[128 = 0]

[127 127 105 128 107 135 115 145  88 131 123 126 154 115 128  78 129 157
 125 111 150 129 103 132 131 116 127 108 124  96 100 167 145 218 147 140
 124 147 129 133 138 115 130 143 119  95  51 150 120 138 126 119 126 106
 121  98 136 134 125 135 127 153 135 169 124 134 149 135 138 154 112 142
 135 119 144 134 128 149 135 115 140 105 164 136 116 110 163 111 112 112
 122 109 118 137 124 146 129 103 120 148 127 175 123 107 119 162 108 115
 115 136 124 131 134 130  96 137 152 135 139 122 143 113 130 168 104 144
 119 118 133 157 128 135 158 126  97 110 177 117 101  31 121 116 130 144
 134 130 127 105 126  90 123 155 120 112 149 130 181 107 136 137 123 108
 121 115 138  84 114  96  96 113 176 125 140 144 149 140 127 141  76  94
 108 112  99 127 139 148 119 138 114 111 109 110 184 100  92 120 139 111
 114 139 130 130 171 129  87  92 141 168  37  75  59 129 124 143  78 125
 141 124 144 138 124 140 158 136 100 145 199 132 147 135 158 130 175 150
 115 135 118 127 138 151 131 143 109 116 142]  Ld
[115 134 130 116 124 147 125 135 138 144 142  92 136 123 109 101 128 167
 130 137 128 147  95 139 100 131 130 120 138 115 110 149 161 147 152 161
 122 126 111 141 135 128 122 147 134 130  69 139 137 117 134 123 122 122
 116 132 129 126 149 120 145 152 120 182 116 110 128 127 136 138 110 164
 129 109 124 136 139 124 147 143 126 145 161 133 136 108 135 119 154 127
 113 153 139 143 136 121 135  78 152 145 153 131 126 105 138 125 117 130
 116  92 132 133 125 137 127 113 152  94 138  98 133 154 140 126 126 178
 138 124 139 131 149 125 151 137 130 111 152 105 150  56 150 173 132 134
 125 139 149 116 131 110 129 152  99 122 137 124 182 122 130 127 124 128
  88 117 131 153 162 172 116 131 116 145 140 146 127 131 120 124  95 124
 110 117 107 125 114 113 129 197 109 127 114 132 130 127 126  82 133 133
 134 115 128 124 137 110 199 120 175 120 105 123 109 124 110 142 131 135
 118 128 125 151 130 206 123 144 121 122  81 113 136 129 148 131 139 121
 118 122 126 131 141 134 136 127 140 122 113]  Rl
[120 136 131 129 138 135 136 151 144 141 134  81 131 129 107 108 148 146
 122 124 135 154 105 131 124 129 109 124 137 108 126 129 139 138 131 148
 145 121 112 140 147 133 116 142 133 123 108 117 148 127 139 137 117 140
 126 139 146 129 141 106 145 124 126 164 114  45 134 133 145 128 117 151
 135 122 121 103 148 117 147 134 129 140 156 128 131 103 114 111 149 114
 125 158 123 148 132 124 135  82 142 145 158 156 117 116 132 100 127 113
  97  75 146 137 131 126 117 109 165  64 135 112 121 166 166 114 128 154
 141 129 146 119 155 130 106 124 128 119 128 125 164 100 142 153 149 115
 126 140 146 114 161 131 131 141  92 126 136 130 172 121 128 122 131 130
 101 115 119 153 160 162 123 140 129 141 128 141 119 114 104 116 117 133
 131 132 140 133  94 128 134 162 137 104 113 142 131 127 130 141 152 136
 140 106 125 123 115 105 159 124 158 113  91 129 123 121 114 146 129 132
 116 124 146 130 145 191  94 145 121 139  76 112 141 120 124 126 132 118
 107 128 131 134 127 131 130 119 134 119 111]  Rl
[125 126 109 146 129 136 130 140  83 130 120 117 151 118 136  87 135 168
 122 117 158 133 120 127 142 111 132 117 122  95  95 135 117 164 134 140
 145 145 125 113 135 121 122 141 114 103  85 127 136 139 132 141 127 104
 131  77 144 138 129 109 128 123 136 180 119  62 149 140 130 145 119 130
 139 128 135 142 139 129 125 124 132 112 155 149 123 115 136 117 120  93
 130  96 109 137 128 151 136 116 121 151 120 189 125 115 124 144 120 102
 106 112 128 118 136 134 102 131 174 121 132 121 148 149 152 144 120 141
 121 122 140 143 141 123 123 118 104 117 144 141 118  51 135 117 143 139
 136 131 128 118 159 121 123 146 126 119 152 138 191 103 138 120 124 115
 131 132 138 111  90  92 115 116 143 122 128 141 135 136 124 117  98 114
 140 122 125 138 100 160 115 123 146 102 119 123 188 131 100 127 137 120
 121 111 124 135 137 121  69 101 121 158  42  87  61 125 117 131  74 139
 123 115 149 123 142 128 128 132 107 157 190 121 148 133 143 115 157 129
 108 131 137 138 126 145 130 133 113 118 134]  Ld
[123 126 137 128 124 133 133 121 114 141 136  94 143 117 122 126 140 132
 126 100 130 135 131 129 120 131 138 121 134 116 111 129 143 159 134 138
 135 133 127 128 136 134 122 121 137 117 113 129 141 135 140 131 138 132
 118 132 135 127 140 114 140 130 118 152 120 107 118 131 141 121 104 142
 134 126 115 140 136 118 139 128 130 126 143 137 141 121 127 124 132 106
 132 135 122 134 129 116 145  82 148 164 140 145 125 130 137 131 118 117
 113 100 123 125 123 127 136 157 158 103 135 132 114 143 136 120 119 123
 139 120 126 123 128 129  84 118 137 128 140 114 126 109 139 146 129 125
 122 125 139 120 122 132 141 157 127 120 135 133 160 124 128 128 108 140
 105 121 132 157 151 143 112 137 118 133 141 138 127 142 134 127 132 107
 115 133 124 137 131 128 116 158 122 153 117 126 150 108 107 126 139 123
 132 138 114 117 134 117 122 114 149 134  96 128 131 130 119 144 124 127
 121 150 119 144 135 152 113 130 119 136 125 119 129 127 140 130 144 133
 112 120 122 130 127 141 140 133 133 104 119]  Ld
[ 99 146 117 137 128 117 119 149 125 151 125  97 129 116 116 167 148 137
 122 148 135 141  97 132 104 114 127 116 121 123 112 116 121 150 138 144
 136 144 124 150 150 118 107 133 133 119  42  89 147 122 131 114 114 120
 146 120 122 133 133 122 141 125 126 159 130 102 129 139 151 135 116 157
 115 134 106 150 133 133 116 125 126 125 159 134 133 115 175  95 151 135
 148 139 129 148 133 116 138 119 134 136 132 168 125 112 131 169 121 115
 102  83 127 147 127 133 116 104 153  83 137 113 140 187 153 124 116 132
 114 115 146 132 149 134 144 131 121 116 121 109 133  72 136 140 158 142
 141 126 136 127 144 106 129 101 119 147 132 131 161 116 136 130 125 130
 117 128 118 153 141 172 130 132 130 137 121 145 132 116 119 125  91 121
 151 103 118 113  90 116 131 154 163 114 124 149 144 114 143 100 124 128
 128  83 133 117 111 109 181 124 140 115  82 106 102 131 137 135 109 122
 140 130 138 123 131 177 116 151 127 136  56 127 155 132 150 130 150 122
 103 120 144 123 134 133 143 141 115 148 135]  Rl
[121 128 126 129 109 132 125 132 106 143 131 102 148 122 118 100 137 157
 122 108 155 136 113 128 125 129 136 114 132 106  90 157 151 180 141 152
 135 132 132 131 145 127 125 133 132 113  82 146 128 132 134 126 131 122
 120 123 126 128 134 123 140 141 127 169 122 107 133 131 128 132 107 139
 140 122 119 128 132 123 137 123 126 119 149 136 133 112 156 110 126 106
 125 130 121 132 126 135 129  86 136 148 135 164 127 118 131 143 113 114
 109 112 120 125 124 128 122 127 156 110 136 119 124 133 135 141 121 141
 134 125 128 124 130 129 136 123 113 118 161 117 122  75 138 141 125 138
 124 129 145 113 129 112 129 152 119 112 149 127 178 114 130 134 123 126
 113 123 136 121 136 127 106 122 124 137 132 144 127 134 131 132 113 114
 120 126 113 123 134 135 120 152 121 128 114 118 151  96  97 117 137 124
 121 132 123 120 141 116 116 104 157 147  72 103 105 123 114 133 114 130
 120 130 135 138 136 155 125 133 128 140 148 117 132 129 145 129 147 134
 115 128 123 120 131 139 129 134 128 103 123]  Ld
[118 124 125 129 119 141 117 140 115 141 128  87 157 123 111  93 120 158
 129 112 131 135  99 130 117 124 128 120 132 113 108 138 143 164 137 145
 138 133 120 119 158 129 127 135 131 120  77 136 125 123 135 126 129 114
 116 127 134 125 136 128 138 142 127 160 120 105 134 109 133 146 120 150
 132 120 127 136 127 121 141 127 134 132 156 133 124 106 142 116 141 113
 115 138 119 138 132 123 138  90 139 144 137 153 120 108 131 145 119 118
 119 110 119 126 114 140 126 131 153  96 132 110 127 134 138 130 130 149
 136 125 126 116 138 123 140 125 121 118 169 116 123  67 136 146 123 130
 128 127 144 124 139 106 145 156 119 119 137 125 186 120 133 130 122 125
 101 122 132 126 157 140 114 128 130 132 131 139 126 136 126 130 106 120
 114 122 114 141 126 132 123 156 114 126 133 131 144 110 118 115 137 126
 123 125 131 121 141 115 130 110 162 139  79 114 109 122 108 141 113 127
 123 117 120 141 123 177 129 131 118 141 119 105 131 130 145 120 153 140
 120 132 120 130 137 140 129 134 129 108 124]  Ld
[125 132 117 124 132 148 126 151 121 140 125  83 143 128 109  97 132 176
 119 125 142 151  93 132 120 126 122 113 131  99 121 144 138 158 138 143
 131 133 111 132 142 122 113 154 116 123  76 127 131 121 136 132 123 120
 119  99 131 127 140 123 148 137 134 180 119  57 133 128 146 128 113 147
 133 116 133 143 133 136 137 125 131 131 168 130 123 103 146 122 165 126
 113 141 138 158 134 125 138 102 135 145 142 162 128 100 131 126 130 120
 108  98 125 134 126 143  99 114 167  85 138 102 137 159 151 140 121 172
 126 128 150 129 161 126 146 148 118  98 139 126 148  38 147 142 139 130
 128 132 142 121 174 114 125 133  81 127 139 128 195 106 135 122 122 119
 105 126 134 131 138 150 117 120 129 137 123 143 131 133 106 116  86 118
 136 116 121 119 100 133 124 153 134 114 115 136 141 123 126 112 143 131
 130 100 132 132 131 109 148 115 167 132  68 106  88 121 113 142 111 130
 111 118 150 126 134 208 126 147 114 139 113 103 155 122 149 138 147 116
 117 134 133 140 126 140 128 133 127 124 121]  Ld
[129 124 127 123 123 129 126 122 145 133 134 117 139 123 124 109 124 135
 128 136 138 137 127 129 117 133 136 115 135 112 136 151 144 158 139 146
 125 127 118 125 123 129 147 143 125 119 100 141 124 129 132 118 121 126
 124 143 142 120 132 132 130 155 126 166 129 128 132 123 130 139 122 141
 130 116 112 135 132 121 147 123 129 130 152 132 130 115 140 105 129 115
 118 134 124 136 129 136 136  88 135 135 142 134 122 115 134 127 120 122
 124 128 131 127 126 132 130 134 141 122 126 121 133 118 126 128 125 146
 132 123 128 128 122 119 146 144 115 115 153 125 129  91 135 136 126 128
 111 134 134 121 135 107 127 146 116 121 130 122 143 149 126 140 126 125
  95 119 125 125 131 131 109 127 121 137 137 133 136 134 129 133 121 128
 113 127 120 122 136 128 132 149 113 128 112 125 139 128 119 123 141 121
 126 138 131 121 154 126 125 115 147 133 106 126 107 119 113 129 116 123
 123 138 131 142 127 170 135 134 120 121 146 115 128 131 144 132 139 132
 124 134 120 126 130 132 129 131 137 119 117]  Rl
[129 118 144 125 121 133 143 118 107 136 145 110 140 118 124 111 132 157
 115  79 134 121 142 127 128 137 136 135 173 119  97 123 158 167 136 139
 131 155 129 118 150 134 136 129 141 126 142 136 135 134 134 156 141 139
 109 141 137 120 137 115 136 125 131 140 120 119 127 137 120 113 109 122
 146 118 121 130 130 119 155 136 132 125 142 134 142 116 123 136 117  98
 131 131 120 127 126 116 130  79 144 147 159 140 128 126 125 126 109 117
 129 133 120 126 137 115 134 143 148 115 131 127  95 129 129 125 122 131
 163 113 121 122 124 122 104 105 134 123 156 112 129 120 124 145 114 130
 114 133 141 117 103 142 137 176 124 118 144 127 160 127 126 129 124 130
 101 113 156 145 151 122 112 145 113 130 135 147 116 132 134 132 132 121
 103 139 125 136 149 130 120 165 110 138 110 125 150 102  98 147 147 123
 129 144 110 110 143 117 122 115 156 135  92 118 140 120 111 143 122 137
 129 142 111 158 125 131 104 127 127 132 124 124 121 134 106 122 133 133
 116 112 115 125 124 136 129 130 134  92 127]  Ld
[117 133 135 127 126 149 128 144 121 140 129  98 141 119 117 104 138 165
 122 106 113 137 111 134 122 126 129 122 135 116 108 131 134 161 138 141
 138 135 118 127 143 137 124 145 135 120 103 131 130 132 130 130 133 124
 118 124 134 131 139 113 144 127 126 164 121  84 129 137 134 127 114 150
 133 122 113 138 137 136 147 129 130 135 156 136 132 106 136 122 141 118
 128 138 131 139  93 124 137  86 143 152 144 156 122 114 137 132 123 122
 107  98 127 132 122 128 125 135 158  95 131 116 124 147 143 124 121 143
 135 124 138 126 139  97 125 125 133 126 144 114 136  83 132 140 133 122
 121 134 143 123 126 126 129 147  97 119 151 133 168 119 124 124 127 131
 112 123 129 137 145 139 125 133 129 133 131 144 126 130 117 116 114 114
 123 122 127 133 118 130 117 154 129 131 117 145 144 113 121 123 145 122
 119 119 126 127 129 116 132 119 159 130  85 116 117 123 120 142 123 129
 122 132 135 133 130 171 124 138 120 137 102 105 130 135 138 126 151 129
 115 123 126 132 127 139 124 130 130 110 122]  Ld
[137 134 131 121 128 131 130 136 129 145 137  81 127 122 115 111 125 177
 133 115 133 114 116 120 129 125 135 136 132 122 156 160 139 125 131 137
 137 124 113 111 116 129 121 132 114 126  92 105 135 125 119 162 147 129
 127 147 126 115 135 123 122 139 123 103 130 107 137 134 132 131 113 124
 139 117 102 123 148 138 136 133 143 131 182 120 129 110 133 101 144 137
 120 140 125 132 134 102 126 107 149 138 152 144 104 102 133 105 111 128
 134 136 130 120 140 127 120 135 157 136 133 126 120 138 156 143 114 149
 118 129 133 133 162 122 122 118 120 119 149 103 136  87 124 128 125 133
 117 145 139 135 131  82 136 125 138 117 137 128 100 111 137 127 128 115
 121 115 133 114 139 128 120 131 125 133  96 130 154 150 113 126 125 120
  88 122 100 127 141 134 120 136  89 133 118 130 141 132  66 158 140 114
 128 139 124 120 155 131 112 107 112 106  55 113 120 129 102 144  74 161
 121 133  98 143 126 117 139 141 117 137  76 119 151 122 134 144 153 122
 134 126  82 112 123 122 134 121 129 102 131]  Ld
[ 96 135 126 135 108 138 118 149 140 140 120  77 138 126 111  88 127 156
 133  85 141 141  85 131 109 121 121 100 116 106 141 146 140 203 135 145
 135 130 114 173 133 120 129 140 114 123  95 140 115 130 130 146 120 125
 119 112 130 122 140 152 133 146 128 144 122  69 131 133 150 148  99 142
 134 118 127 131 119 156 134 115 144 117 186 131 114 110 172 126 153 143
 113 127 139 157 139 105 137 100 112 132 129 177 106 118 133 159 122 121
  95 115 118 131 121 150 111 125 153  60 136 101 133 128 146 128 110 169
 127 132 144 153 155 141 134 151 103 116 133 107 128  53 134  95 139 138
 112 134 133 109 154  84 130 125  95 130 143 133 137 117 151 115 133 113
 109 122 129  86 168 129 105 125 133 137 107 149 160 130 107 130  88 128
 104 104 126 122 136 132 128 150 111 116 122 118 142 100 127 159 145 120
 125 158 144 125 149 118  82 125 162 146  59  89 103 120 115 131 115 121
 120 117 124 126 116 220 157 118 109 139  94 117 149 119 144 139 136 130
 107 159 120 122 125 129 139 154 116 112 126]  Rl
[123 164 126 135 157 128 146 157 114 142 129 100 106 132 113 143 162 143
 132 177 116 152 126 136 125 111 118 130 123 140 122  57  97  29  96 122
 142 136 124 131 152 123  98 158 136 144 124  65 163 113 131 139 131 137
 141 113 107 142 132  83 143  75 138 146 120  18 126 124 153 123 131 139
 109 149 131 159 133 128 104 145 115 147 137 118 129 110 107 112 167 141
 158 156 133 159 135  99 140 154 136 128 133 149 125 118 125 119 154 133
 117  59 139 159 128 134 101  89 154  67 125 122 135 221 212  98 140 111
 125 146 172 107 163 143  90 119 145 136  48 149 164 158 139 150 171 121
 151 130 127 143 166 161 128  79 114 161 128 136 138 136 122  97 129 143
 137 140 108 213 117 189 168 144 125 123  99 146 108 121  93  76 134 121
 192 117 157 122  32 126 121 122 209 127 130 149 111 145 173 151 119 149
 151  33 128 134  45  98 217 158 125  71 155 137 122 128 150 145 142 133
 142 122 156  89 137 121  73 150 142 142   4 135 151 126 121 115 119  96
 105  94 165 145 117 128 132 114 118 165 127]  Rl
[140 120 134 136 126 134 147 133 104 145 139  75 124 125 118 124 133 182
 128  98 116 121 153 120 140 125 134 151 132 134 129 117 126 123 118 127
 156 124 126  98 146 138 118 129 127 149 126  87 134 121 131 169 153 143
 121 139 127 124 148 103 130 108 125 101 119  96 142 137 114 110 110 119
 146 128 120 131 135 134 145 139 135 121 168 119 130 115 111 127 140 123
 130 139 125 133 134  94 133 105 146 141 161 149 112 111 124 117 116 137
 135 128 126 127 147 117 117 143 161 129 129 141  98 148 160 131 123 124
 132 123 127 118 156 122  89 123 136 132 138 111 145 129 114 136 118 136
 125 133 132 131 110 143 136 152 148 119 139 129 114 115 134 125 134 127
 120 118 134 174 139 104 124 144 118 129 111 125 132 143  98 119 148 109
  88 137 128 141 128 135 123 132 105 135 112 132 134 125  65 155 145 110
 130 129 108 125 111 125 118 116 124  96 109 123 136 125 116 148  84 139
 124 140  92 149 136  85 104 122 120 116  73 125 149 124 128 133 143 123
 125 105 105 119 128 118 135 128 125  95 123]  Ld
[111 137 135 127 122 140 128 124 142 143 140 104 119 123 113 130 129 136
 127 135 116 103 108 137 103 129 128 124 129 136 118 123 148 138 139 143
 119 132 115 147 128 133 123 130 144 129  88 125 143 118 138 123 128 139
 120 152 118 127 140 129 143 140 117 138 127 150 113 133 133 130 117 146
 118 122 111 146 125 126 141 139 128 134 147 122 140 122 132 117 151 141
 127 151 140 136 132 108 128  97 155 132 143 121 117 111 141 135 113 131
 127 115 133 132 134 131 143 116 133 112 139 114 121 149 125 101 121 140
 142 121 122 108 132 124 139 136 149 121 135 110 147 109 128 160 126 129
 126 125 142 123 113 118 119 130 126 143 124 128 135 126 129 127 120 133
 101 127 129 160 166 176 126 138 124 135 131 137 128 123 124 121 124 138
 117 122 120 108 110 105 126 176 121 141 122 138 117 135 142 111 123 123
 135 104 122 125 125 126 211 124 159 108 128 131 139 133 123 147 139 127
 124 139 109 146 128 171 111 138 131 115  47 118 130 134 139 132 124 122
 117 126 131 129 126 133 127 134 128 127 114]  Rl
